[-4.22 -0.64  1.73  4.70] >> -4.22, 4.70

[[ 0.93 -0.66  0.67 -4.39 -2.19 -3.95 -0.99]
 [ 3.69  2.43  3.98 -1.32  4.45 -3.36  3.43]
 [ 2.20  0.98 -4.81  3.68 -3.26 -2.05 -3.30]] >> 0.93, -3.30

[-1.48 -1.27  3.26  0.37  0.40 -5.44] >> -1.48, -5.44

[[-0.87 -1.00  0.89 -2.21  4.00  3.03]
 [-3.96  0.74 -0.61  4.81 -3.15  0.08]] >> -0.87, 0.08

[-1.14 -6.05  0.80  2.50 -3.95] >> -1.14, -3.95

[-3.10  4.68  0.08 -1.80  0.10 -2.18 -1.31] >> -3.10, -1.31

[[-2.89  0.18 -0.99 -2.76  1.22  0.43 -1.22]
 [-0.89 -4.06 -2.52 -4.51 -1.23 -0.11 -1.84]] >> -2.89, -1.84

[[-5.87  2.52  3.39  3.98 -1.98 -1.27]
 [ 0.26  0.88 -2.02 -4.14  0.74 -0.70]] >> -5.87, -0.70
---
{"in": [[-6.06, 3.85, -4.23, -2.25, 4.09, -0.47], [3.78, -4.31, 3.04, -0.97, -3.61, -0.01]], "out": -6.06}
{"in": [[2.84, -4.56, 2.40, -3.91], [5.35, -3.85, -4.46, -0.36], [5.62, -4.53, 4.04, -4.68]], "out": 5.35}
{"in": [[4.64, -2.75, 4.11, -2.99], [3.46, -4.30, 4.13, 0.16]], "out": 4.64}
{"in": [[-1.42, -3.80, -1.10, 6.09, 3.19, -2.37, 2.27], [1.33, 4.07, 1.06, -6.18, -3.34, 2.48, -2.34]], "out": -1.42}
{"in": [[3.92, 2.11, 5.01, 1.66], [-0.73, -4.52, -1.04, -4.94], [3.20, 3.38, 4.18, 3.01]], "out": -0.73}
{"in": [[2.28, -0.50, 4.63, 2.33, 5.90], [-0.67, -1.52, -3.85, -0.02, -4.84]], "out": 2.28}
---
[4.54, -1.32, -5.78, 5.24, 4.06] Out: -1.32
[1.82, 0.08, -1.06, 0.48, -5.92, 5.49] Out: 0.08
[-0.22, 0.88, -4.72, 1.77, -3.56, 1.98, -4.26] Out: 0.88
[4.91, 1.65, 3.11, 1.56, 3.80] Out: 1.65
[-0.79, 4.64, -0.16, -0.29, 1.28, 0.77] Out: 4.64
[-3.32, -4.74, -5.81, 6.40, -6.36, 3.05, 5.62] Out: -4.74
[-5.06, 1.83, 0.88, -0.96, 1.59] Out: 1.83
---
[[3.85, 4.51, 2.98, -3.17, 5.35], [-4.14, -3.75, -4.10, 2.57, -3.84]] >> -4.10
[[-1.00, 0.23, 1.24, 2.16], [5.00, 5.58, 2.83, -0.31], [2.46, 5.54, 4.52, 2.64]] >> 5.54
[[3.46, 3.54, -3.67, 0.26, 3.17, 0.42], [-0.23, -4.50, -3.45, -3.93, 1.10, 0.83]] >> -3.93
[4.38, 0.19, 2.20, -4.55] >> 0.19
[-4.06, -3.46, 5.38, -5.60, 2.14] >> 5.38
[-5.34, -4.44, 3.41, -3.87, 5.09, -6.00] >> -3.87
---
461  564  636  498   27  916  239: 564

-48   23    8   20
 21   29   41  -40
-37   11   -2   28
: 23

3  1  5  4  4  3  8: 1

931  135  221  472   72: 135

57  75  76  56  68  21  22: 75

 -8  -19  -45   29: -19

0  7  1  7  7: 7
---
458,620,469,181,145,180,618
55,242,82,113,770,398,796
147,198,316,213,627,598,566
-> 566

45,-29,29,-21,-38
9,-19,22,30,-16
18,-15,-21,39,20
-> 20

438,282,771,195
306,459,596,202
225,206,45,553
-> 553

6327,7420,2990,5270
7422,7457,5562,8057
6305,5979,6975,5177
-> 5177

-9,-20,-30,5,38,2
-1,6,-18,-4,9,-18
-21,-21,-36,-38,29,4
-> 4

242,148,143,164,152,180,110
191,35,149,105,180,205,179
149,90,213,53,139,199,11
-> 11

8,2,5,5,9
8,4,7,5,7
5,3,4,4,6
-> 6
---
 3.24   4.59  -2.36  -2.51
-2.91  -3.77   3.01  -3.88
-> -2.36

 1.38   4.63  -3.77  -3.15
-1.45  -0.40   1.10   3.57
-5.00  -1.56  -0.05   2.96
-> 1.10

-4.30   3.24   1.70   1.04
 3.66   4.62   1.97   4.56
 0.79  -5.65   4.27  -5.39
-> 1.97

 0.84   1.99   2.30   2.60
 0.16   0.61   2.62  -4.65
-> 2.30

-0.65   0.19   2.77  -1.61
 0.36   1.07   4.95   1.29
-> 2.77

-4.60  -0.14  -0.14   0.74
-1.46  -0.18   0.02   2.30
-3.41   0.08  -0.03   0.87
-> 0.02

 0.33   1.97  -0.26  -2.93
 2.45  -3.70   1.09   5.55
-4.06  -2.12   0.63  -5.04
-> 1.09
---
[5.39, 0.21, -0.30, 0.82, 1.05, -2.88] >> 1.05
[4.54, 2.15, -1.88, -2.18, 0.06] >> -2.18
[-0.20, -5.59, 0.60, 5.84] >> 0.60
[-2.66, -2.92, -6.07, 4.98, -1.51] >> 4.98
[3.47, -3.44, 4.27, 3.09, 0.42, -6.22, -2.19] >> -6.22
[4.99, 1.55, -6.38, 0.06] >> -6.38
